Below is a small trained network, with its code and all its weights. Each question gives an input and a class and asks what happens when units are switched off, that is, made to give their printed mean instead of their output.

import numpy as np


def w(rows, s, z=0):
    codes = np.array(rows[::2]) - 128.0
    scale = np.full(codes.shape[1], s)
    scale[-1] = z or s
    return codes * scale


def f(y):
    return np.maximum(y, 0)


def log_softmax(a):
    a = a - a.max(-1, keepdims=True)
    return a - np.log(np.exp(a).sum(-1, keepdims=True))


def net(x, mask):
    res = np.array(x, float).reshape(1, 4) / 4 @ E
    y = f(res @ A[0][:, :-1].T + A[0][:, -1])
    res = res + np.where(mask, y, B[0][:, -1]) @ B[0][:, :-1]
    return log_softmax(res[-1] @ U[:, :-1].T + U[:, -1])


A, B = {}, {}
E = w([
[48,103,19,190,234,187],'x0',
[133,136,120,123,126,119],'x1',
[150,147,179,25,252,170],'x2',
[47,2,114,55,122,37],'x3',
],0.0085)
A[0] = w([
[107,100,60,159,154,136,117],'N0',
[94,129,114,90,109,137,79],'N1',
[130,92,123,157,74,150,151],'N2',
[164,138,163,35,237,149,164],'N3',
[102,96,77,215,28,102,153],'N4',
[141,93,134,171,86,150,141],'N5',
[92,75,125,99,138,107,59],'N6',
[137,197,150,180,147,152,11],'N7',
[128,156,143,172,150,121,59],'N8',
[95,12,122,56,128,71,64],'N9',
[95,127,92,206,155,92,105],'N10',
[158,250,151,191,148,181,5],'N11',
[181,92,154,96,94,131,99],'N12',
[120,87,102,187,72,88,153],'N13',
[119,39,87,77,118,80,55],'N14',
[86,113,85,143,169,130,62],'N15',
[104,98,63,157,142,154,77],'N16',
[114,117,139,126,184,82,42],'N17',
[156,140,138,105,99,112,97],'N18',
[132,109,93,166,87,122,164],'N19',
[81,141,177,54,184,136,103],'N20',
[153,146,101,131,115,140,51],'N21',
[88,175,189,98,78,111,121],'N22',
[84,168,93,130,74,122,154],'N23',
[97,159,129,147,97,120,142],'N24',
[144,123,157,72,226,99,171],'N25',
[113,130,218,111,66,103,101],'N26',
[119,137,88,142,176,104,93],'N27',
[141,125,190,90,86,115,98],'N28',
[141,157,202,109,118,99,83],'N29',
[106,111,112,116,197,168,132],'N30',
[117,145,150,114,159,114,185],'N31',
[86,86,109,111,160,85,61],'N32',
[143,137,183,67,28,111,105],'N33',
[166,117,116,129,142,161,34],'N34',
[119,144,130,60,155,146,168],'N35',
[102,123,50,168,183,115,99],'N36',
[126,116,63,134,206,132,154],'N37',
[90,145,59,153,167,154,73],'N38',
[167,108,161,118,136,125,126],'N39',
[95,129,115,69,123,106,43],'N40',
],0.014,0.0025)
B[0] = w([
[166,99,143,108,160,107,186],'N0',
[130,142,132,146,123,146,142],'N1',
[90,152,132,127,130,94,167],'N2',
[27,180,123,105,80,40,248],'N3',
[29,197,126,111,80,48,226],'N4',
[85,142,106,102,125,116,165],'N5',
[128,140,110,155,125,187,173],'N6',
[130,144,107,164,118,207,192],'N7',
[136,136,111,127,127,162,152],'N8',
[136,154,94,195,122,241,225],'N9',
[147,107,164,99,134,105,179],'N10',
[124,155,85,209,123,253,247],'N11',
[163,94,134,126,159,105,176],'N12',
[65,182,124,113,90,85,192],'N13',
[137,151,99,178,127,213,196],'N14',
[174,90,130,109,155,127,177],'N15',
[169,90,161,123,135,107,181],'N16',
[121,130,132,134,123,138,155],'N17',
[144,93,135,126,151,127,165],'N18',
[91,165,126,111,117,89,173],'N19',
[82,175,113,126,91,77,200],'N20',
[120,121,129,139,127,156,146],'N21',
[162,93,149,113,154,125,183],'N22',
[99,152,127,120,109,103,165],'N23',
[104,142,110,116,122,117,155],'N24',
[65,176,126,115,93,75,213],'N25',
[179,85,145,109,168,106,202],'N26',
[157,100,148,120,138,126,162],'N27',
[184,89,133,98,150,117,193],'N28',
[159,84,132,110,155,116,189],'N29',
[149,102,157,93,137,90,192],'N30',
[110,144,136,132,121,100,159],'N31',
[148,136,104,153,132,194,177],'N32',
[192,61,168,100,159,115,224],'N33',
[129,125,108,125,119,139,146],'N34',
[90,164,137,120,113,94,181],'N35',
[181,80,149,108,162,112,196],'N36',
[179,75,153,109,144,97,198],'N37',
[175,78,137,102,151,121,194],'N38',
[131,99,130,108,122,122,159],'N39',
[129,130,133,149,138,168,158],'N40',
],0.024,0.015)
U = w([
[67,168,189,108,88,5,251],'0',
[240,18,239,95,207,69,55],'1',
[163,140,124,253,137,244,55],'2',
],0.011,0.0012)

Each question gives the input, the list of numbers given to net, and the class t.
The units are the neurons (one row each of A and B). Each row of codes is followed by its name. A weight is (code - 128) times the scale printed after its matrix; where a second scale follows, it is the last column's (A, B and U).
mask holds one flag per neuron, in row order. A switched-off neuron (its flag False) gives its mean, the last column of its row in B, instead of its output. The means were averaged over made-up inputs and are rounded, as every weight is.
A unit's drop is (log p(t) with every unit on - log p(t) with that unit switched off) / (log p(t) with every unit on - log p(t) with every unit switched off).
The circuit of an input: a set's keep is (log p(t) with only the set's units on - log p(t) with every unit switched off) / (log p(t) with every unit on - log p(t) with every unit switched off). Starting from the 12 units with the biggest drops (on a tie, the unit counted first), units are removed one at a time, each time the one whose removal leaves the highest keep (on an exact tie, the one counted first), for as long as the keep stays at least 0.8.
circuit, biggest first: the units of the circuit, biggest drop first
unit that matters most: the unit with the biggest drop
k most important neurons: the k neurons with the biggest drops, biggest first
drop of u: that unit's drop, to one decimal
input [-4,-5,-5,8], class 2: circuit, biggest first	[N9]
input [7,-6,-6,6], class 1: 3 most important neurons	[N36, N3, N0]
input [-6,6,-2,-6], class 1: 2 most important neurons	[N33, N9]
input [6,2,3,6], class 1: 2 most important neurons	[N11, N37]
input [0,3,8,7], class 0: 2 most important neurons	[N3, N25]
input [8,-3,-7,4], class 1: 3 most important neurons	[N36, N3, N0]
input [8,1,8,-3], class 0: 2 most important neurons	[N3, N25]
input [-2,6,8,8], class 0: 3 most important neurons	[N3, N25, N20]
input [-2,8,7,-7], class 0: 2 most important neurons	[N3, N9]
input [8,5,-7,3], class 1: 2 most important neurons	[N36, N3]
input [-6,-8,-2,8], class 2: 2 most important neurons	[N9, N14]
input [6,7,8,0], class 0: drop of N3	3.9
input [-2,4,-3,-7], class 2: drop of N21	0.0
input [-7,6,5,4], class 1: unit that matters most	N33
input [2,6,8,6], class 0: drop of N3	6.4
